Here is a tiny trained network, its code and every weight. The questions are about switching its units off for an input and a target symbol, where a switched-off unit gives its printed mean instead of its output.

import numpy as np


def w(rows, s, z=0):
    codes = np.array(rows[::2]) - 128.0
    scale = np.full(codes.shape[1], s)
    scale[-1] = z or s
    return codes * scale


def norm(h):
    return h / np.sqrt((h * h).mean(-1, keepdims=True) + 1e-5)


def f(y):
    return y / 2 * (1 + np.tanh(0.7978845608 * (y + 0.044715 * y**3)))


def softmax(a):
    e = np.exp(a - a.max(-1, keepdims=True))
    return e / e.sum(-1, keepdims=True)


def log_softmax(a):
    a = a - a.max(-1, keepdims=True)
    return a - np.log(np.exp(a).sum(-1, keepdims=True))


def net(x, mask):
    ids = ['γδεζθλμτφω'.index(c) for c in x.split()]
    T = len(ids)
    res = E[ids] + P[:T]
    u = 0
    for l in range(2):
        r = norm(res)
        for j in range(3):
            rows = slice(3 * j, 3 * j + 3)
            q, k, v = (r @ M[l][rows].T for M in (Q, K, V))
            z = softmax(np.where(np.tri(T) > 0, q @ k.T / 3**0.5, -1e9)) @ v
            o = O[l][rows]
            res = res + np.where(mask[u + j], z, o[:, -1]) @ o[:, :-1]
        u += 3
        y = f(norm(res) @ A[l][:, :-1].T + A[l][:, -1])
        res = res + np.where(mask[u : u + 4], y, B[l][:, -1]) @ B[l][:, :-1]
        u += 4
    return log_softmax(norm(res)[-1] @ U[:, :-1].T + U[:, -1])


Q, K, V, O, A, B = {}, {}, {}, {}, {}, {}
E = w([
[154,107,202],'γ',
[109,158,142],'δ',
[86,100,146],'ε',
[135,135,183],'ζ',
[101,146,92],'θ',
[97,148,171],'λ',
[201,247,156],'μ',
[155,68,146],'τ',
[139,120,144],'φ',
[87,153,116],'ω',
],0.015)
P = w([
[182,118,88],'0',
[32,138,218],'1',
[32,154,202],'2',
[50,127,120],'3',
[73,147,155],'4',
[118,116,254],'5',
[50,121,55],'6',
[79,150,151],'7',
[74,160,186],'8',
[99,140,221],'9',
[58,157,178],'10',
[87,130,140],'11',
[120,151,210],'12',
],0.0077)
Q[0] = w([
[195,205,183],'0.h0',
[134,223,67],'0.h0',
[77,32,254],'0.h0',
[109,123,207],'0.h1',
[17,73,163],'0.h1',
[162,2,148],'0.h1',
[166,170,177],'0.h2',
[134,233,214],'0.h2',
[198,167,243],'0.h2',
],0.0091)
K[0] = w([
[227,133,177],'0.h0',
[145,123,77],'0.h0',
[230,110,171],'0.h0',
[254,100,85],'0.h1',
[180,103,135],'0.h1',
[65,153,200],'0.h1',
[55,191,36],'0.h2',
[110,100,241],'0.h2',
[101,178,55],'0.h2',
],0.0085)
V[0] = w([
[107,146,156],'0.h0',
[116,186,87],'0.h0',
[155,124,89],'0.h0',
[206,204,87],'0.h1',
[86,158,214],'0.h1',
[119,181,117],'0.h1',
[95,148,133],'0.h2',
[93,255,152],'0.h2',
[190,141,114],'0.h2',
],0.0098)
O[0] = w([
[62,157,181,186],'0.h0',
[167,109,176,79],'0.h0',
[191,133,141,52],'0.h0',
[199,150,108,95],'0.h1',
[64,254,77,218],'0.h1',
[139,97,114,125],'0.h1',
[87,122,131,185],'0.h2',
[119,147,39,255],'0.h2',
[161,148,158,32],'0.h2',
],0.0076,0.0045)
A[0] = w([
[172,72,81,254],'0.n0',
[175,124,155,92],'0.n1',
[154,114,92,58],'0.n2',
[76,165,1,162],'0.n3',
],0.011,0.0049)
B[0] = w([
[1,207,53,125],'0.n0',
[63,114,164,115],'0.n1',
[102,139,52,110],'0.n2',
[148,111,241,254],'0.n3',
],0.0071,0.0082)
Q[1] = w([
[156,56,32],'1.h0',
[182,24,45],'1.h0',
[18,127,164],'1.h0',
[98,246,208],'1.h1',
[235,114,39],'1.h1',
[173,44,97],'1.h1',
[73,112,123],'1.h2',
[98,190,248],'1.h2',
[232,23,27],'1.h2',
],0.016)
K[1] = w([
[123,167,187],'1.h0',
[64,202,179],'1.h0',
[199,94,82],'1.h0',
[220,38,83],'1.h1',
[21,191,173],'1.h1',
[81,231,182],'1.h1',
[187,74,131],'1.h2',
[217,190,156],'1.h2',
[48,3,164],'1.h2',
],0.014)
V[1] = w([
[95,187,207],'1.h0',
[60,83,108],'1.h0',
[188,101,50],'1.h0',
[147,217,78],'1.h1',
[32,181,176],'1.h1',
[77,155,169],'1.h1',
[172,250,181],'1.h2',
[185,120,85],'1.h2',
[232,85,252],'1.h2',
],0.017)
O[1] = w([
[71,59,176,132],'1.h0',
[227,126,181,112],'1.h0',
[159,181,37,133],'1.h0',
[87,57,20,147],'1.h1',
[109,48,152,121],'1.h1',
[95,35,170,124],'1.h1',
[37,74,5,249],'1.h2',
[135,154,113,131],'1.h2',
[66,209,132,130],'1.h2',
],0.013,0.017)
A[1] = w([
[146,64,109,105],'1.n0',
[70,209,6,240],'1.n1',
[177,180,164,254],'1.n2',
[162,41,120,114],'1.n3',
],0.016,0.0035)
B[1] = w([
[65,101,159,141],'1.n0',
[182,115,7,249],'1.n1',
[168,149,161,146],'1.n2',
[111,143,81,144],'1.n3',
],0.015,0.016)
U = w([
[18,187,142,56],'γ',
[156,73,86,117],'δ',
[170,102,175,254],'ε',
[73,101,82,12],'ζ',
[221,118,124,236],'θ',
[138,51,132,97],'λ',
[128,116,101,72],'μ',
[128,188,160,234],'τ',
[96,208,107,132],'φ',
[208,7,102,46],'ω',
],0.021,0.0081)

Each question gives the input, a string of symbols that net reads in full, and the target symbol t.
The units are the heads (3 rows each of Q, K, V and O) and the neurons (one row each of A and B). Each row of codes is followed by its name. A weight is (code - 128) times the scale printed after its matrix; where a second scale follows, it is the last column's (O, A, B and U).
mask holds one flag per unit, layer by layer, with each layer's heads first. A switched-off unit (its flag False) gives its mean, the last column of its rows in O or B, instead of its output. The means were averaged over made-up inputs and are rounded, as every weight is.
A unit's drop is (log p(t) with every unit on - log p(t) with that unit switched off) / (log p(t) with every unit on - log p(t) with every unit switched off).
The circuit of an input: a set's keep is (log p(t) with only the set's units on - log p(t) with every unit switched off) / (log p(t) with every unit on - log p(t) with every unit switched off). Starting from the 12 units with the biggest drops (on a tie, the unit counted first), units are removed one at a time, each time the one whose removal leaves the highest keep (on an exact tie, the one counted first), for as long as the keep stays at least 0.8.
units of the circuit, in order: the units of the circuit, biggest drop first
most important unit: the unit with the biggest drop
top k neurons: the k neurons with the biggest drops, biggest first
which heads matter: for each layer, one digit per head in row order, 1 if its drop is at least 0.15 and else 0, layers parted by /
drop when u is switched off: that unit's drop, to one decimal
input θ ζ θ γ, target θ: which heads matter => 110 / 001
input γ ε ω ε ω ζ θ ω, target γ: units of the circuit, in order => (1.h2; 1.h1)
input λ ε ε θ λ φ γ δ τ γ, target λ: most important unit => 0.h1
input τ φ γ ω, target τ: which heads matter => 011 / 001
input τ θ ω ω φ λ ε ζ ε ε, target τ: units of the circuit, in order => (0.h1; 1.h2; 0.n3)
input ω ζ λ λ τ γ, target ω: units of the circuit, in order => (0.n0; 0.h1; 1.h2; 0.h0)
input θ γ δ θ ζ δ φ ζ, target θ: units of the circuit, in order => (0.h1; 0.n0; 0.h0; 1.h2)
input γ φ δ, target γ: units of the circuit, in order => (1.h2; 1.h0)
input φ θ τ λ γ, target φ: top 2 neurons => (0.n3; 0.n1)
input τ θ λ, target τ: units of the circuit, in order => (1.h2; 1.h1)
input φ δ λ θ τ γ ζ, target φ: units of the circuit, in order => (0.h1; 1.h2)
input γ ε ω φ θ ε φ μ φ ε μ, target γ: units of the circuit, in order => (1.h0; 1.n1)
input ω γ γ γ δ φ γ γ γ γ γ δ φ, target ω: top 3 neurons => (0.n0; 0.n3; 1.n1)
input λ φ θ θ γ, target λ: which heads matter => 000 / 000
input φ δ δ ε, target φ: most important unit => 0.h2
input γ γ τ τ ζ ω γ θ, target γ: which heads matter => 000 / 101
input θ ω ω, target θ: top 2 neurons => (0.n0; 0.n3)
input γ ζ δ ζ, target γ: units of the circuit, in order => (1.h2; 1.h0)
input λ δ τ θ φ, target λ: drop when 0.h1 is switched off => 0.2
input ω ω ω ζ γ γ, target ω: drop when 0.h1 is switched off => 1.5
input λ ζ τ λ ζ φ ζ τ γ θ ε ε τ, target λ: most important unit => 0.h1
input γ γ φ, target γ: drop when 1.h0 is switched off => 0.2
input τ φ τ γ γ, target τ: drop when 0.h2 is switched off => 0.8
